Below are the code and all the weights of a small trained network. Each question names an input and a target symbol and asks about switching units off, where a switched-off unit gives its printed mean instead of its output.

import numpy as np


def w(rows, s, z=0):
    codes = np.array(rows[::2]) - 128.0
    scale = np.full(codes.shape[1], s)
    scale[-1] = z or s
    return codes * scale


def norm(h):
    return h / np.sqrt((h * h).mean(-1, keepdims=True) + 1e-5)


def f(y):
    return np.maximum(y, 0)


def softmax(a):
    e = np.exp(a - a.max(-1, keepdims=True))
    return e / e.sum(-1, keepdims=True)


def log_softmax(a):
    a = a - a.max(-1, keepdims=True)
    return a - np.log(np.exp(a).sum(-1, keepdims=True))


def net(x, mask):
    ids = ['ΔΛΩεζηπψ'.index(c) for c in x.split()]
    T = len(ids)
    res = E[ids] + P[:T]
    u = 0
    for l in range(2):
        q, k, v = (norm(res) @ M[l].T for M in (Q, K, V))
        z = softmax(np.where(np.tri(T) > 0, q @ k.T / 2**0.5, -1e9)) @ v
        res = res + np.where(mask[u], z, O[l][:, -1]) @ O[l][:, :-1]
        u += 1
        y = f(norm(res) @ A[l][:, :-1].T + A[l][:, -1])
        res = res + np.where(mask[u : u + 8], y, B[l][:, -1]) @ B[l][:, :-1]
        u += 8
    return log_softmax(norm(res)[-1] @ U[:, :-1].T + U[:, -1])


Q, K, V, O, A, B = {}, {}, {}, {}, {}, {}
E = w([
[86,122,163,137],'Δ',
[158,2,97,145],'Λ',
[76,163,132,137],'Ω',
[104,88,178,122],'ε',
[157,101,154,149],'ζ',
[92,137,113,232],'η',
[100,82,111,105],'π',
[77,73,186,180],'ψ',
],0.024)
P = w([
[123,141,67,254],'0',
[216,12,25,135],'1',
[8,43,146,191],'2',
[232,74,43,102],'3',
[26,93,173,173],'4',
[253,146,69,83],'5',
[37,136,200,162],'6',
],0.0066)
Q[0] = w([
[160,236,39,3],'L0H0',
[96,133,95,222],'L0H0',
],0.0058)
K[0] = w([
[170,95,2,201],'L0H0',
[226,33,133,199],'L0H0',
],0.0036)
V[0] = w([
[155,169,161,2],'L0H0',
[153,162,152,51],'L0H0',
],0.0099)
O[0] = w([
[115,78,174,105,1],'L0H0',
[109,83,5,215,37],'L0H0',
],0.015,0.0087)
A[0] = w([
[66,146,132,204,193],'L0N0',
[195,74,141,57,23],'L0N1',
[142,192,74,208,105],'L0N2',
[253,115,58,135,239],'L0N3',
[62,109,128,99,101],'L0N4',
[73,96,119,242,3],'L0N5',
[176,147,77,149,150],'L0N6',
[102,156,105,164,7],'L0N7',
],0.015,0.0035)
B[0] = w([
[124,127,181,61,219],'L0N0',
[161,217,158,138,254],'L0N1',
[122,219,10,42,179],'L0N2',
[164,55,126,36,235],'L0N3',
[207,125,121,127,166],'L0N4',
[101,192,215,131,159],'L0N5',
[179,95,164,162,160],'L0N6',
[101,78,101,132,145],'L0N7',
],0.012,0.0066)
Q[1] = w([
[77,166,141,96],'L1H0',
[248,99,126,108],'L1H0',
],0.014)
K[1] = w([
[186,150,200,254],'L1H0',
[164,120,113,32],'L1H0',
],0.0093)
V[1] = w([
[57,91,87,170],'L1H0',
[75,99,92,255],'L1H0',
],0.007)
O[1] = w([
[137,186,198,6,35],'L1H0',
[207,149,193,2,2],'L1H0',
],0.0087,0.0094)
A[1] = w([
[162,103,195,119,181],'L1N0',
[188,72,194,155,199],'L1N1',
[148,80,54,215,109],'L1N2',
[182,182,208,155,3],'L1N3',
[70,67,158,212,180],'L1N4',
[71,130,121,2,88],'L1N5',
[140,208,159,115,147],'L1N6',
[166,154,70,205,56],'L1N7',
],0.012,0.0059)
B[1] = w([
[114,130,145,183,178],'L1N0',
[77,209,125,185,220],'L1N1',
[108,171,185,60,180],'L1N2',
[80,16,175,78,151],'L1N3',
[113,76,37,133,248],'L1N4',
[217,1,28,59,136],'L1N5',
[111,75,179,204,169],'L1N6',
[104,87,238,47,159],'L1N7',
],0.011,0.012)
U = w([
[134,151,181,69,215],'Δ',
[105,231,161,139,130],'Λ',
[116,106,248,152,62],'Ω',
[178,187,165,189,83],'ε',
[122,118,74,209,62],'ζ',
[80,78,133,53,95],'η',
[144,164,95,95,217],'π',
[182,98,144,121,255],'ψ',
],0.016,0.0049)

Each question gives the input, a string of symbols that net reads in full, and the target symbol t.
The units are the heads (2 rows each of Q, K, V and O) and the neurons (one row each of A and B). Each row of codes is followed by its name. A weight is (code - 128) times the scale printed after its matrix; where a second scale follows, it is the last column's (O, A, B and U).
mask holds one flag per unit, layer by layer, with each layer's heads first. A switched-off unit (its flag False) gives its mean, the last column of its rows in O or B, instead of its output. The means were averaged over made-up inputs and are rounded, as every weight is.
A unit's drop is (log p(t) with every unit on - log p(t) with that unit switched off) / (log p(t) with every unit on - log p(t) with every unit switched off).
The circuit of an input: a set's keep is (log p(t) with only the set's units on - log p(t) with every unit switched off) / (log p(t) with every unit on - log p(t) with every unit switched off). Starting from the 12 units with the biggest drops (on a tie, the unit counted first), units are removed one at a time, each time the one whose removal leaves the highest keep (on an exact tie, the one counted first), for as long as the keep stays at least 0.8.
circuit, biggest first: the units of the circuit, biggest drop first
k most important neurons: the k neurons with the biggest drops, biggest first
k most important neurons of layer l: the k neurons of layer l with the biggest drops, biggest first
drop of u: that unit's drop, to one decimal
input π ε ζ ζ η, target Λ: 3 most important neurons of layer 0 -> (L0N5, L0N2, L0N3)
input Λ η η ε Δ, target ζ: circuit, biggest first -> (L0N1, L1N4, L1N2)
input ε η Λ, target Λ: most important neuron -> (L0N1)
input η Λ Λ, target Λ: 3 most important neurons -> (L1N1, L0N1, L1N2)
input η Λ Λ π, target Δ: 2 most important neurons of layer 0 -> (L0N1, L0N0)
input π ε Λ Δ, target η: 2 most important neurons -> (L0N1, L1N7)
input Λ ε ε ψ ε, target ζ: 2 most important neurons -> (L1N4, L0N1)
input π ε Λ ε Ω Λ ζ, target ζ: circuit, biggest first -> (L1N4, L0N1)
input η π Λ, target η: 3 most important neurons of layer 0 -> (L0N0, L0N1, L0N6)
input ε η ε Δ Λ ε Ω, target ζ: 3 most important neurons -> (L0N1, L1N2, L1N7)
input π Ω ε Ω ε π, target Δ: 3 most important neurons -> (L0N0, L0N1, L1N4)
input ε ε ε ε η ψ, target ζ: 3 most important neurons -> (L1N4, L0N1, L1N7)
input η Ω ε η η, target Λ: 2 most important neurons of layer 1 -> (L1N4, L1N6)
input ε Δ ε ε ε ε ζ, target ζ: 2 most important neurons of layer 0 -> (L0N2, L0N1)
input Λ ψ ε ε Δ, target ζ: 3 most important neurons of layer 0 -> (L0N1, L0N5, L0N4)
input Λ ζ ε Δ, target η: 2 most important neurons of layer 0 -> (L0N1, L0N0)
input ε ε Λ π Λ ε ε, target ζ: drop of L1N4 -> 0.2
input Δ ε Ω, target ζ: drop of L1N2 -> 0.3
input η Δ ζ η, target π: drop of L0N4 -> 0.0
